Here is a tiny trained network, its code and every weight. The questions are about switching its units off for an input and a target symbol, where a switched-off unit gives its printed mean instead of its output.

import numpy as np


def w(rows, s, z=0):
    codes = np.array(rows[::2]) - 128.0
    scale = np.full(codes.shape[1], s)
    scale[-1] = z or s
    return codes * scale


def f(y):
    return np.maximum(y, 0)


def softmax(a):
    e = np.exp(a - a.max(-1, keepdims=True))
    return e / e.sum(-1, keepdims=True)


def log_softmax(a):
    a = a - a.max(-1, keepdims=True)
    return a - np.log(np.exp(a).sum(-1, keepdims=True))


def net(x, mask):
    ids = ['γηξτφω'.index(c) for c in x.split()]
    T = len(ids)
    res = E[ids] + P[:T]
    r = res
    for j in range(3):
        rows = slice(4 * j, 4 * j + 4)
        q, k, v = (r @ M[0][rows].T for M in (Q, K, V))
        z = softmax(np.where(np.tri(T) > 0, q @ k.T / 4**0.5, -1e9)) @ v
        o = O[0][rows]
        res = res + np.where(mask[j], z, o[:, -1]) @ o[:, :-1]
    y = f(res @ A[0][:, :-1].T + A[0][:, -1])
    res = res + np.where(mask[3:19], y, B[0][:, -1]) @ B[0][:, :-1]
    return log_softmax(res[-1] @ U[:, :-1].T + U[:, -1])


Q, K, V, O, A, B = {}, {}, {}, {}, {}, {}
E = w([
[61,116,165,106,140,138,150],'γ',
[109,102,81,190,28,56,171],'η',
[90,95,90,91,84,179,64],'ξ',
[194,143,111,195,42,95,19],'τ',
[161,52,172,229,151,72,66],'φ',
[80,9,29,122,144,2,86],'ω',
],0.0086)
P = w([
[211,255,56,206,241,175,200],'0',
[37,190,134,118,111,166,57],'1',
[83,180,231,59,107,69,53],'2',
[109,223,74,93,192,95,150],'3',
[38,123,119,170,107,204,63],'4',
[141,126,222,69,78,54,101],'5',
[96,155,51,92,194,111,164],'6',
[47,76,100,200,107,198,76],'7',
[177,89,209,77,46,35,152],'8',
[87,141,40,80,180,125,150],'9',
[21,30,93,213,118,211,12],'10',
[228,63,192,52,31,42,212],'11',
[117,165,69,87,148,145,143],'12',
],0.0079)
Q[0] = w([
[221,139,161,48,138,41,140],'head 1',
[182,119,222,133,63,250,168],'head 1',
[142,11,184,95,30,60,8],'head 1',
[74,39,84,224,75,181,130],'head 1',
[68,64,167,218,45,159,97],'head 2',
[56,70,58,209,121,206,133],'head 2',
[148,180,2,152,201,80,115],'head 2',
[233,168,188,114,162,234,235],'head 2',
[96,131,158,66,90,97,110],'head 3',
[111,169,84,111,91,163,128],'head 3',
[164,168,57,87,99,124,124],'head 3',
[109,152,82,89,125,132,150],'head 3',
],0.0093)
K[0] = w([
[92,10,161,114,79,133,64],'head 1',
[100,191,124,162,179,199,41],'head 1',
[199,39,70,191,127,131,117],'head 1',
[224,215,147,193,153,180,173],'head 1',
[142,139,69,167,205,170,221],'head 2',
[220,216,128,172,164,185,176],'head 2',
[222,137,205,81,46,105,182],'head 2',
[64,238,144,191,132,136,45],'head 2',
[103,94,92,150,172,110,139],'head 3',
[147,202,102,139,133,145,106],'head 3',
[153,169,137,191,164,187,136],'head 3',
[148,165,133,136,152,152,141],'head 3',
],0.011)
V[0] = w([
[74,113,68,39,65,141,128],'head 1',
[71,73,96,71,156,81,163],'head 1',
[157,169,54,62,78,63,105],'head 1',
[208,203,106,101,36,187,64],'head 1',
[142,86,100,253,46,152,103],'head 2',
[148,202,223,130,87,191,167],'head 2',
[166,131,112,70,135,188,40],'head 2',
[91,131,183,130,145,116,113],'head 2',
[119,194,118,146,177,112,152],'head 3',
[201,213,77,165,167,155,129],'head 3',
[115,93,185,149,65,124,121],'head 3',
[75,149,162,89,125,191,117],'head 3',
],0.008)
O[0] = w([
[95,130,92,223,127,179,163,121],'head 1',
[174,119,157,185,153,189,118,171],'head 1',
[81,100,173,163,99,191,226,182],'head 1',
[1,139,74,98,64,81,189,75],'head 1',
[44,168,129,179,177,7,92,152],'head 2',
[119,202,54,59,155,118,148,2],'head 2',
[73,156,76,156,42,195,64,101],'head 2',
[237,160,154,161,133,149,127,112],'head 2',
[152,109,126,171,117,121,144,130],'head 3',
[84,56,151,145,154,173,140,117],'head 3',
[141,156,149,88,153,61,123,114],'head 3',
[165,135,154,121,76,123,107,83],'head 3',
],0.0086,0.0083)
A[0] = w([
[109,151,186,160,144,65,120,138],'neuron 1',
[133,161,121,115,168,157,69,181],'neuron 2',
[104,189,172,147,169,196,183,40],'neuron 3',
[86,199,167,143,184,168,150,46],'neuron 4',
[166,175,96,101,187,136,254,192],'neuron 5',
[105,129,89,136,165,186,211,140],'neuron 6',
[99,76,125,94,121,122,83,4],'neuron 7',
[200,152,102,98,191,169,190,78],'neuron 8',
[174,127,195,121,105,144,158,31],'neuron 9',
[94,154,156,73,83,95,107,2],'neuron 10',
[70,142,79,187,122,108,117,78],'neuron 11',
[109,134,89,131,142,150,220,145],'neuron 12',
[116,135,67,86,136,180,105,208],'neuron 13',
[74,105,123,123,63,79,79,136],'neuron 14',
[163,128,122,156,157,71,156,157],'neuron 15',
[156,185,126,144,170,181,129,89],'neuron 16',
],0.0091,0.007)
B[0] = w([
[163,110,108,88,187,172,127,255],'neuron 1',
[135,138,76,75,125,170,134,167],'neuron 2',
[236,213,95,54,142,53,13,134],'neuron 3',
[195,181,142,50,171,100,1,131],'neuron 4',
[74,223,201,205,100,72,135,153],'neuron 5',
[182,131,170,65,49,80,79,177],'neuron 6',
[207,170,244,147,88,130,220,152],'neuron 7',
[143,176,179,151,189,118,27,136],'neuron 8',
[103,135,41,147,132,204,108,168],'neuron 9',
[195,143,219,114,75,60,229,151],'neuron 10',
[125,124,111,196,86,166,99,181],'neuron 11',
[195,106,130,114,65,59,82,161],'neuron 12',
[138,106,74,57,88,139,107,166],'neuron 13',
[147,182,140,158,166,164,137,255],'neuron 14',
[34,148,115,141,170,109,133,232],'neuron 15',
[54,164,47,114,225,142,100,137],'neuron 16',
],0.0079,0.0059)
U = w([
[156,86,29,45,88,139,136,202],'γ',
[61,174,61,127,216,155,157,4],'η',
[64,170,1,178,123,162,112,12],'ξ',
[125,170,160,144,69,78,202,72],'τ',
[191,162,145,65,135,67,123,65],'φ',
[137,61,179,136,115,149,136,246],'ω',
],0.0061,0.0011)

Each question gives the input, a string of symbols that net reads in full, and the target symbol t.
The units are the heads (4 rows each of Q, K, V and O) and the neurons (one row each of A and B). Each row of codes is followed by its name. A weight is (code - 128) times the scale printed after its matrix; where a second scale follows, it is the last column's (O, A, B and U).
mask holds one flag per unit, heads first, then neurons. A switched-off unit (its flag False) gives its mean, the last column of its rows in O or B, instead of its output. The means were averaged over made-up inputs and are rounded, as every weight is.
A unit's drop is (log p(t) with every unit on - log p(t) with that unit switched off) / (log p(t) with every unit on - log p(t) with every unit switched off).
The circuit of an input: a set's keep is (log p(t) with only the set's units on - log p(t) with every unit switched off) / (log p(t) with every unit on - log p(t) with every unit switched off). Starting from the 12 units with the biggest drops (on a tie, the unit counted first), units are removed one at a time, each time the one whose removal leaves the highest keep (on an exact tie, the one counted first), for as long as the keep stays at least 0.8.
circuit, biggest first: the units of the circuit, biggest drop first
most important unit: the unit with the biggest drop
k most important neurons: the k neurons with the biggest drops, biggest first
heads that matter: for each layer, one digit per head in row order, 1 if its drop is at least 0.15 and else 0, layers parted by /
input ξ ω ω φ τ ω γ ω φ ω τ, target ξ: most important unit : head 2
input ξ ω τ τ ω ω η φ, target ξ: circuit, biggest first : [head 2; head 1]
input τ ω η γ φ, target τ: circuit, biggest first : [head 1; neuron 10; neuron 7]
input τ ω ω ω ω φ ω ξ, target τ: circuit, biggest first : [head 1; neuron 10; neuron 7]
input φ τ ω ω ξ ω ω ω ξ γ τ, target φ: circuit, biggest first : [head 1; head 3]
input η φ ω ω ω, target η: heads that matter : 010
input ω ω γ ω ω γ ω, target φ: 2 most important neurons : [neuron 6; neuron 8]
input η ω ξ γ ω ω ω η, target η: circuit, biggest first : [head 2; neuron 14; head 1]
input ω τ τ ξ, target γ: 4 most important neurons : [neuron 13; neuron 6; neuron 12; neuron 15]
input φ ξ η, target φ: circuit, biggest first : [head 1; head 2]
input ω τ ω γ, target φ: heads that matter : 100
input γ ω ξ ω ω η ω, target τ: heads that matter : 110
input γ τ ω φ τ, target γ: circuit, biggest first : [head 2; head 1; neuron 13]
input τ φ φ, target φ: heads that matter : 101
input τ ω ω γ φ, target τ: heads that matter : 100
input γ τ γ ω φ, target γ: circuit, biggest first : [head 2; head 1; neuron 2]
input τ γ τ φ ω ω τ φ φ τ φ ξ, target φ: circuit, biggest first : [head 1]
input τ ω η ω ω ω τ τ γ ω γ, target τ: circuit, biggest first : [head 1; neuron 10; neuron 7]
input φ ξ ω ξ ω ξ τ η, target φ: heads that matter : 100
input γ ω τ φ ω ω ω ω τ γ ω τ ω, target ξ: circuit, biggest first : [head 2; neuron 11; head 1]
input τ ω ω τ φ γ γ, target φ: heads that matter : 010
input φ φ γ ω ω ω φ ω ω ω, target ω: heads that matter : 110
